Here is a tiny trained network, its code and every weight. The questions are about switching its units off for an input and a target symbol, where a switched-off unit gives its printed mean instead of its output.

import numpy as np


def w(rows, s, z=0):
    codes = np.array(rows[::2]) - 128.0
    scale = np.full(codes.shape[1], s)
    scale[-1] = z or s
    return codes * scale


def softmax(a):
    e = np.exp(a - a.max(-1, keepdims=True))
    return e / e.sum(-1, keepdims=True)


def log_softmax(a):
    a = a - a.max(-1, keepdims=True)
    return a - np.log(np.exp(a).sum(-1, keepdims=True))


def net(x, mask):
    ids = ['ΔΞΦαγεζημπτψ'.index(c) for c in x.split()]
    T = len(ids)
    res = E[ids] + P[:T]
    u = 0
    for l in range(3):
        r = res
        for j in range(2):
            rows = slice(2 * j, 2 * j + 2)
            q, k, v = (r @ M[l][rows].T for M in (Q, K, V))
            z = softmax(np.where(np.tri(T) > 0, q @ k.T / 2**0.5, -1e9)) @ v
            o = O[l][rows]
            res = res + np.where(mask[u + j], z, o[:, -1]) @ o[:, :-1]
        u += 2
    return log_softmax(res[-1] @ U[:, :-1].T + U[:, -1])


Q, K, V, O = {}, {}, {}, {}
E = w([
[140,86,121,127,87,199,47,101],'Δ',
[128,88,123,137,97,199,52,139],'Ξ',
[181,65,159,117,201,138,195,78],'Φ',
[101,102,150,170,159,181,60,194],'α',
[115,111,150,133,151,118,3,121],'γ',
[30,72,154,70,52,63,80,210],'ε',
[135,128,119,210,156,95,111,193],'ζ',
[166,120,74,187,76,132,129,170],'η',
[171,138,89,163,124,60,82,121],'μ',
[82,181,85,180,133,165,181,60],'π',
[81,190,123,157,172,131,151,33],'τ',
[161,171,104,76,181,166,135,151],'ψ',
],0.0064)
P = w([
[69,4,39,127,210,120,122,126],'0',
[90,34,46,128,200,130,106,117],'1',
[102,55,61,135,190,133,108,118],'2',
[118,82,83,142,170,134,104,123],'3',
[135,104,100,149,157,138,105,125],'4',
[153,130,115,148,144,142,103,122],'5',
[168,156,137,152,131,145,105,117],'6',
[180,180,154,155,121,146,107,123],'7',
[197,205,175,160,103,148,114,128],'8',
[211,224,195,161,96,156,105,132],'9',
[229,249,212,164,84,157,102,126],'10',
],0.0043)
Q[0] = w([
[168,94,153,252,158,173,29,164],'0.h0',
[221,145,79,171,204,96,141,97],'0.h0',
[175,126,77,186,199,171,87,95],'0.h1',
[114,87,135,119,140,115,153,136],'0.h1',
],0.03)
K[0] = w([
[143,254,150,143,83,95,126,138],'0.h0',
[219,183,63,94,161,159,174,53],'0.h0',
[200,117,102,131,205,99,198,103],'0.h1',
[100,110,127,134,121,123,122,149],'0.h1',
],0.03)
V[0] = w([
[170,121,47,116,61,177,173,69],'0.h0',
[143,173,176,35,198,7,57,50],'0.h0',
[159,101,111,131,92,208,90,77],'0.h1',
[236,176,128,205,207,149,169,109],'0.h1',
],0.014)
O[0] = w([
[238,99,97,87,129,58,79,124,142],'0.h0',
[125,93,91,185,67,245,228,254,148],'0.h0',
[150,120,148,162,173,155,184,122,158],'0.h1',
[207,154,103,208,182,186,28,97,255],'0.h1',
],0.0063,0.0054)
Q[1] = w([
[116,172,133,86,75,53,164,178],'1.h0',
[167,78,160,133,173,173,162,85],'1.h0',
[150,125,64,185,153,171,49,134],'1.h1',
[119,158,179,90,165,116,254,49],'1.h1',
],0.05)
K[1] = w([
[75,15,120,43,112,144,117,122],'1.h0',
[179,158,212,114,66,216,59,113],'1.h0',
[181,182,195,143,149,158,196,54],'1.h1',
[82,2,72,200,202,113,187,2],'1.h1',
],0.024)
V[1] = w([
[159,38,228,82,104,201,126,61],'1.h0',
[187,31,225,186,181,82,238,97],'1.h0',
[166,212,48,6,208,167,151,218],'1.h1',
[157,47,82,199,36,113,65,203],'1.h1',
],0.014)
O[1] = w([
[112,101,197,67,63,194,132,73,97],'1.h0',
[154,78,62,136,16,145,176,39,116],'1.h0',
[129,150,2,43,39,145,73,183,251],'1.h1',
[151,67,181,219,61,162,141,198,238],'1.h1',
],0.0081,0.0025)
Q[2] = w([
[52,149,154,129,89,150,160,105],'2.h0',
[71,183,100,183,128,139,73,123],'2.h0',
[49,138,191,129,93,119,112,129],'2.h1',
[116,102,111,246,107,95,5,124],'2.h1',
],0.028)
K[2] = w([
[42,97,105,113,113,87,193,110],'2.h0',
[112,245,148,134,110,94,200,139],'2.h0',
[55,125,170,166,60,72,57,126],'2.h1',
[165,252,160,144,77,108,158,128],'2.h1',
],0.024)
V[2] = w([
[168,92,203,147,132,122,65,98],'2.h0',
[66,173,70,250,129,140,156,93],'2.h0',
[151,164,60,178,69,7,181,119],'2.h1',
[29,197,46,153,189,222,203,75],'2.h1',
],0.015)
O[2] = w([
[99,125,138,195,72,50,79,133,254],'2.h0',
[45,182,57,158,152,181,160,93,232],'2.h0',
[197,99,37,201,191,71,165,140,43],'2.h1',
[144,254,177,133,70,69,173,171,151],'2.h1',
],0.0081,0.0031)
U = w([
[173,86,100,112,4,162,177,23,241],'Δ',
[98,116,136,94,136,101,125,103,119],'Ξ',
[98,114,135,112,113,125,59,119,49],'Φ',
[66,215,151,103,168,122,98,58,99],'α',
[17,80,172,108,86,191,222,220,225],'γ',
[231,113,237,147,246,182,182,103,100],'ε',
[48,217,106,129,232,137,168,31,194],'ζ',
[169,104,119,108,225,56,53,40,77],'η',
[160,67,105,200,164,177,147,176,61],'μ',
[187,128,163,164,107,14,110,206,41],'π',
[152,127,173,186,49,121,179,253,5],'τ',
[152,160,31,55,82,153,37,201,201],'ψ',
],0.0046,0.0025)

Each question gives the input, a string of symbols that net reads in full, and the target symbol t.
The units are the heads (2 rows each of Q, K, V and O). Each row of codes is followed by its name. A weight is (code - 128) times the scale printed after its matrix; where a second scale follows, it is the last column's (O and U).
mask holds one flag per head, layer by layer. A switched-off head (its flag False) gives its mean, the last column of its rows in O, instead of its output. The means were averaged over made-up inputs and are rounded, as every weight is.
A unit's drop is (log p(t) with every unit on - log p(t) with that unit switched off) / (log p(t) with every unit on - log p(t) with every unit switched off).
The circuit of an input: a set's keep is (log p(t) with only the set's units on - log p(t) with every unit switched off) / (log p(t) with every unit on - log p(t) with every unit switched off). Starting from all 6 units, units are removed one at a time, each time the one whose removal leaves the highest keep (on an exact tie, the one counted first), for as long as the keep stays at least 0.8.
units of the circuit, in order: the units of the circuit, biggest drop first
most important unit: the unit with the biggest drop
which heads matter: for each layer, one digit per head in row order, 1 if its drop is at least 0.15 and else 0, layers parted by /
input γ ζ ψ ψ Φ τ γ Φ Ξ, target γ: units of the circuit, in order	1.h0, 2.h1, 1.h1, 0.h1
input Δ Φ π Φ ψ π η Φ Φ Δ, target Φ: most important unit	2.h1
input ψ Φ μ ε Ξ, target μ: which heads matter	00 / 11 / 01
input ζ π μ, target π: which heads matter	10 / 01 / 01
input α ψ μ ζ π τ Δ μ Δ Ξ, target μ: units of the circuit, in order	2.h1, 1.h1, 0.h0
input μ Φ ψ γ ψ Δ Φ ε, target γ: units of the circuit, in order	0.h1, 0.h0
input μ Δ ψ γ ψ Φ α γ Δ, target γ: which heads matter	10 / 11 / 01
input Φ Φ ψ Δ μ ζ α Δ, target ζ: units of the circuit, in order	0.h0, 2.h0, 1.h0
input Δ η π μ ζ Φ Δ Φ, target π: which heads matter	01 / 11 / 10
input ζ π Ξ Ξ, target π: which heads matter	10 / 01 / 11
input Ξ ζ Φ ψ Φ γ η Ξ Δ, target η: units of the circuit, in order	0.h0, 2.h1
input Φ Φ α τ α ζ, target τ: units of the circuit, in order	1.h1, 2.h1
input ψ ζ Φ Φ Φ π ψ Φ Φ η η, target η: which heads matter	10 / 00 / 01
input ψ Φ Φ Φ τ η Φ ε γ, target ε: which heads matter	11 / 01 / 10
input ψ ε Δ μ Φ ζ ζ ψ π, target ζ: which heads matter	00 / 01 / 10
input Δ Φ Δ ζ Φ, target π: most important unit	2.h0
input ψ Δ α γ π Δ Φ π Ξ μ ε, target γ: units of the circuit, in order	0.h0, 0.h1
input ε Φ γ, target ε: units of the circuit, in order	0.h1, 0.h0, 2.h0
input Φ η Φ Φ ψ Φ τ Δ, target τ: units of the circuit, in order	1.h1, 2.h1, 0.h0
input γ μ μ Φ Φ Φ τ, target ζ: which heads matter	00 / 01 / 10
input Δ Φ Φ Ξ π Φ Φ Φ γ, target γ: most important unit	0.h0
input μ ε μ Φ μ Ξ Φ Ξ α Ξ, target α: units of the circuit, in order	0.h0, 2.h1, 1.h1, 1.h0
input Φ μ Δ Φ, target ζ: units of the circuit, in order	1.h1, 2.h0, 1.h0
